Here is a tiny trained network, its code and every weight. The questions are about switching its units off for an input and a class, where a switched-off unit gives its printed mean instead of its output.

import numpy as np


def w(rows, s, z=0):
    codes = np.array(rows[::2]) - 128.0
    scale = np.full(codes.shape[1], s)
    scale[-1] = z or s
    return codes * scale


def f(y):
    return np.maximum(y, 0)


def log_softmax(a):
    a = a - a.max(-1, keepdims=True)
    return a - np.log(np.exp(a).sum(-1, keepdims=True))


def net(x, mask):
    res = np.array(x, float).reshape(1, 5) / 4 @ E
    y = f(res @ A[0][:, :-1].T + A[0][:, -1])
    res = res + np.where(mask, y, B[0][:, -1]) @ B[0][:, :-1]
    return log_softmax(res[-1] @ U[:, :-1].T + U[:, -1])


A, B = {}, {}
E = w([
[109,137,146,65,195,163,151,100,252],'x0',
[74,130,137,46,22,178,177,51,184],'x1',
[212,119,140,57,178,116,85,166,101],'x2',
[80,136,207,48,131,169,212,185,197],'x3',
[141,138,82,151,135,124,199,72,123],'x4',
],0.0038)
A[0] = w([
[140,126,101,181,112,120,110,107,89,103],'neuron 1',
[140,132,130,114,142,128,118,128,125,158],'neuron 2',
[120,123,145,110,83,123,146,149,109,114],'neuron 3',
[153,128,81,176,112,120,69,66,103,106],'neuron 4',
[162,132,91,87,105,133,123,44,125,157],'neuron 5',
[94,127,139,122,87,135,4,117,173,155],'neuron 6',
[128,131,145,60,115,129,128,123,164,250],'neuron 7',
[122,122,122,108,125,142,142,124,148,172],'neuron 8',
[86,126,142,150,194,132,176,125,227,181],'neuron 9',
[173,126,127,82,187,126,90,134,123,186],'neuron 10',
[126,125,110,182,154,115,151,131,114,219],'neuron 11',
[163,130,134,89,214,132,94,145,135,171],'neuron 12',
[88,129,135,54,93,144,217,90,235,178],'neuron 13',
[164,124,113,163,153,121,91,156,62,52],'neuron 14',
[109,126,160,52,62,132,154,155,137,140],'neuron 15',
[132,126,122,121,124,128,127,115,129,137],'neuron 16',
[126,126,127,116,129,128,133,121,145,206],'neuron 17',
],0.014,0.0015)
B[0] = w([
[86,134,163,149,80,143,137,70,146,184],'neuron 1',
[137,124,120,126,159,124,124,140,131,143],'neuron 2',
[130,127,117,103,57,140,121,81,143,151],'neuron 3',
[73,156,156,149,79,163,177,65,127,200],'neuron 4',
[160,127,84,74,128,158,159,65,141,173],'neuron 5',
[120,116,179,183,207,86,112,217,114,173],'neuron 6',
[126,138,97,169,183,144,164,64,135,189],'neuron 7',
[116,134,135,148,149,136,139,109,127,156],'neuron 8',
[178,131,62,62,191,155,164,24,134,198],'neuron 9',
[169,105,104,110,248,102,119,179,136,181],'neuron 10',
[123,124,144,156,227,143,136,95,138,173],'neuron 11',
[180,111,96,82,192,115,81,190,106,185],'neuron 12',
[41,143,202,245,202,146,167,49,129,254],'neuron 13',
[70,141,169,206,160,131,149,137,152,197],'neuron 14',
[131,140,93,97,60,159,152,40,146,193],'neuron 15',
[134,124,124,121,128,134,130,117,128,136],'neuron 16',
[124,134,126,137,145,138,139,117,128,150],'neuron 17',
],0.016,0.0087)
U = w([
[66,160,163,190,126,158,171,81,145,169],'0',
[138,109,150,139,143,48,51,255,100,128],'1',
[193,117,57,33,141,133,122,122,137,155],'2',
[126,138,111,52,29,139,123,125,109,7],'3',
],0.0087,0.0014)

Each question gives the input, the list of numbers given to net, and the class t.
The units are the neurons (one row each of A and B). Each row of codes is followed by its name. A weight is (code - 128) times the scale printed after its matrix; where a second scale follows, it is the last column's (A, B and U).
mask holds one flag per neuron, in row order. A switched-off neuron (its flag False) gives its mean, the last column of its row in B, instead of its output. The means were averaged over made-up inputs and are rounded, as every weight is.
A unit's drop is (log p(t) with every unit on - log p(t) with that unit switched off) / (log p(t) with every unit on - log p(t) with every unit switched off).
The circuit of an input: a set's keep is (log p(t) with only the set's units on - log p(t) with every unit switched off) / (log p(t) with every unit on - log p(t) with every unit switched off). Starting from the 12 units with the biggest drops (on a tie, the unit counted first), units are removed one at a time, each time the one whose removal leaves the highest keep (on an exact tie, the one counted first), for as long as the keep stays at least 0.8.
circuit, biggest first: the units of the circuit, biggest drop first
unit that matters most: the unit with the biggest drop
k most important neurons: the k neurons with the biggest drops, biggest first
drop when u is switched off: that unit's drop, to one decimal
input [4,-7,-4,4,-7], class 2: unit that matters most	neuron 9
input [-8,0,7,4,-2], class 2: 2 most important neurons	neuron 13; neuron 6
input [-1,-7,7,-5,1], class 1: circuit, biggest first	neuron 12; neuron 10
input [3,-8,-7,4,4], class 2: circuit, biggest first	neuron 13; neuron 9
input [5,6,8,-8,-5], class 2: 2 most important neurons	neuron 5; neuron 13
input [-4,8,4,-4,-7], class 3: 3 most important neurons	neuron 13; neuron 14; neuron 11
input [6,-8,-8,3,-1], class 2: 2 most important neurons	neuron 9; neuron 13
input [-3,-8,6,-1,7], class 1: 3 most important neurons	neuron 13; neuron 12; neuron 10
input [-2,2,2,1,-5], class 2: 3 most important neurons	neuron 13; neuron 14; neuron 4
input [-2,-4,2,8,1], class 2: drop when neuron 13 is switched off	0.2
input [-2,-5,1,4,4], class 1: drop when neuron 13 is switched off	0.3
input [-3,3,7,1,-5], class 2: drop when neuron 13 is switched off	0.4
